Here is a tiny trained network, its code and every weight. The questions are about switching its units off for an input and a class, where a switched-off unit gives its printed mean instead of its output.

import numpy as np


def w(rows, s, z=0):
    codes = np.array(rows[::2]) - 128.0
    scale = np.full(codes.shape[1], s)
    scale[-1] = z or s
    return codes * scale


def norm(h):
    return h / np.sqrt((h * h).mean(-1, keepdims=True) + 1e-5)


def f(y):
    return y / 2 * (1 + np.tanh(0.7978845608 * (y + 0.044715 * y**3)))


def log_softmax(a):
    a = a - a.max(-1, keepdims=True)
    return a - np.log(np.exp(a).sum(-1, keepdims=True))


def net(x, mask):
    res = np.array(x, float).reshape(1, 7) / 4 @ E
    u = 0
    for l in range(2):
        y = f(norm(res) @ A[l][:, :-1].T + A[l][:, -1])
        res = res + np.where(mask[u : u + 7], y, B[l][:, -1]) @ B[l][:, :-1]
        u += 7
    return log_softmax(norm(res)[-1] @ U[:, :-1].T + U[:, -1])


A, B = {}, {}
E = w([
[214,175,177,159,68],'x0',
[181,103,100,237,144],'x1',
[134,121,165,146,97],'x2',
[171,168,37,120,143],'x3',
[136,39,180,123,86],'x4',
[170,108,76,131,118],'x5',
[61,3,174,42,100],'x6',
],0.0067)
A[0] = w([
[10,141,139,72,154,35],'0.n1',
[179,182,161,50,108,249],'0.n2',
[114,59,166,204,96,70],'0.n3',
[191,73,92,86,46,29],'0.n4',
[141,103,49,74,155,166],'0.n5',
[119,210,126,179,142,228],'0.n6',
[123,157,194,65,114,218],'0.n7',
],0.011,0.0019)
B[0] = w([
[41,155,122,91,144,254],'0.n1',
[147,71,47,177,2,221],'0.n2',
[186,173,236,170,177,212],'0.n3',
[186,21,86,129,119,179],'0.n4',
[82,89,164,234,144,205],'0.n5',
[101,228,81,148,12,248],'0.n6',
[153,131,75,58,114,226],'0.n7',
],0.0077,0.0049)
A[1] = w([
[169,44,202,143,48,68],'1.n1',
[216,126,97,136,190,200],'1.n2',
[112,111,254,172,65,100],'1.n3',
[236,111,106,190,169,64],'1.n4',
[41,131,160,7,234,49],'1.n5',
[164,150,180,7,86,2],'1.n6',
[197,192,120,83,226,137],'1.n7',
],0.0076,0.0039)
B[1] = w([
[180,95,212,2,194,211],'1.n1',
[62,84,30,179,117,175],'1.n2',
[215,232,181,92,231,209],'1.n3',
[11,100,57,114,174,176],'1.n4',
[27,218,68,11,223,251],'1.n5',
[103,175,21,180,63,131],'1.n6',
[50,174,109,224,26,108],'1.n7',
],0.0059,0.0031)
U = w([
[141,144,46,111,10,81],'0',
[241,192,239,195,183,75],'1',
[123,55,68,160,158,174],'2',
[216,32,242,50,187,92],'3',
[20,119,102,50,203,175],'4',
[243,1,72,60,55,1],'5',
[166,246,24,205,60,169],'6',
],0.0098,0.0056)

Each question gives the input, the list of numbers given to net, and the class t.
The units are the neurons (one row each of A and B). Each row of codes is followed by its name. A weight is (code - 128) times the scale printed after its matrix; where a second scale follows, it is the last column's (A, B and U).
mask holds one flag per neuron, layer by layer. A switched-off neuron (its flag False) gives its mean, the last column of its row in B, instead of its output. The means were averaged over made-up inputs and are rounded, as every weight is.
A unit's drop is (log p(t) with every unit on - log p(t) with that unit switched off) / (log p(t) with every unit on - log p(t) with every unit switched off).
The circuit of an input: a set's keep is (log p(t) with only the set's units on - log p(t) with every unit switched off) / (log p(t) with every unit on - log p(t) with every unit switched off). Starting from the 12 units with the biggest drops (on a tie, the unit counted first), units are removed one at a time, each time the one whose removal leaves the highest keep (on an exact tie, the one counted first), for as long as the keep stays at least 0.8.
units of the circuit, in order: the units of the circuit, biggest drop first
k most important neurons: the k neurons with the biggest drops, biggest first
top k neurons in layer l: the k neurons of layer l with the biggest drops, biggest first
drop when u is switched off: that unit's drop, to one decimal
input [1,-1,-8,5,8,-5,4], class 3: 4 most important neurons => 0.n4, 0.n6, 1.n1, 0.n5
input [1,-2,-6,-5,5,-4,-8], class 0: 2 most important neurons => 0.n6, 0.n3
input [4,-6,-7,6,1,7,0], class 2: top neuron in layer 0 => 0.n5
input [0,-4,-2,-5,-1,-8,-3], class 0: units of the circuit, in order => 0.n2, 0.n7
input [-7,7,6,1,5,7,1], class 3: 2 most important neurons => 0.n3, 1.n1
input [-1,-5,5,2,2,1,2], class 5: 2 most important neurons => 0.n2, 0.n4
input [3,-3,-3,-2,8,1,-4], class 3: top 2 neurons in layer 0 => 0.n6, 0.n3
input [7,-7,-1,-8,5,8,-1], class 5: units of the circuit, in order => 0.n7, 0.n4
input [1,-3,4,4,-3,3,8], class 5: 4 most important neurons => 0.n4, 0.n2, 1.n5, 1.n4
input [6,6,3,2,8,1,-2], class 3: 3 most important neurons => 1.n1, 0.n4, 0.n6
input [8,-7,-1,7,1,7,1], class 5: top 2 neurons in layer 0 => 0.n4, 0.n6
input [7,-3,2,-3,-7,2,8], class 5: 2 most important neurons => 0.n2, 0.n6
input [1,-2,-4,5,7,7,-3], class 2: units of the circuit, in order => 0.n5, 0.n6
input [4,0,6,-2,8,2,-2], class 3: units of the circuit, in order => 1.n1
input [4,-1,-7,-4,-3,-7,2], class 0: 2 most important neurons => 0.n2, 0.n7
input [-1,8,-7,-2,4,4,6], class 3: 2 most important neurons => 0.n3, 1.n1
input [8,5,-6,5,8,4,-3], class 2: top 2 neurons in layer 1 => 1.n4, 1.n2
input [6,-8,2,8,8,-1,0], class 5: top 2 neurons in layer 0 => 0.n4, 0.n6
input [5,1,-4,2,-8,6,4], class 2: top 2 neurons in layer 1 => 1.n3, 1.n4
input [6,5,-4,-7,5,8,-4], class 1: units of the circuit, in order => 0.n3
input [0,-8,2,1,-5,-6,-5], class 0: drop when 1.n1 is switched off => -0.1
input [8,-3,-7,-1,7,7,-2], class 5: drop when 1.n5 is switched off => 0.0
input [-1,8,5,1,8,3,6], class 3: drop when 1.n1 is switched off => 0.1
input [5,5,-3,2,3,-5,7], class 3: drop when 1.n1 is switched off => 0.1
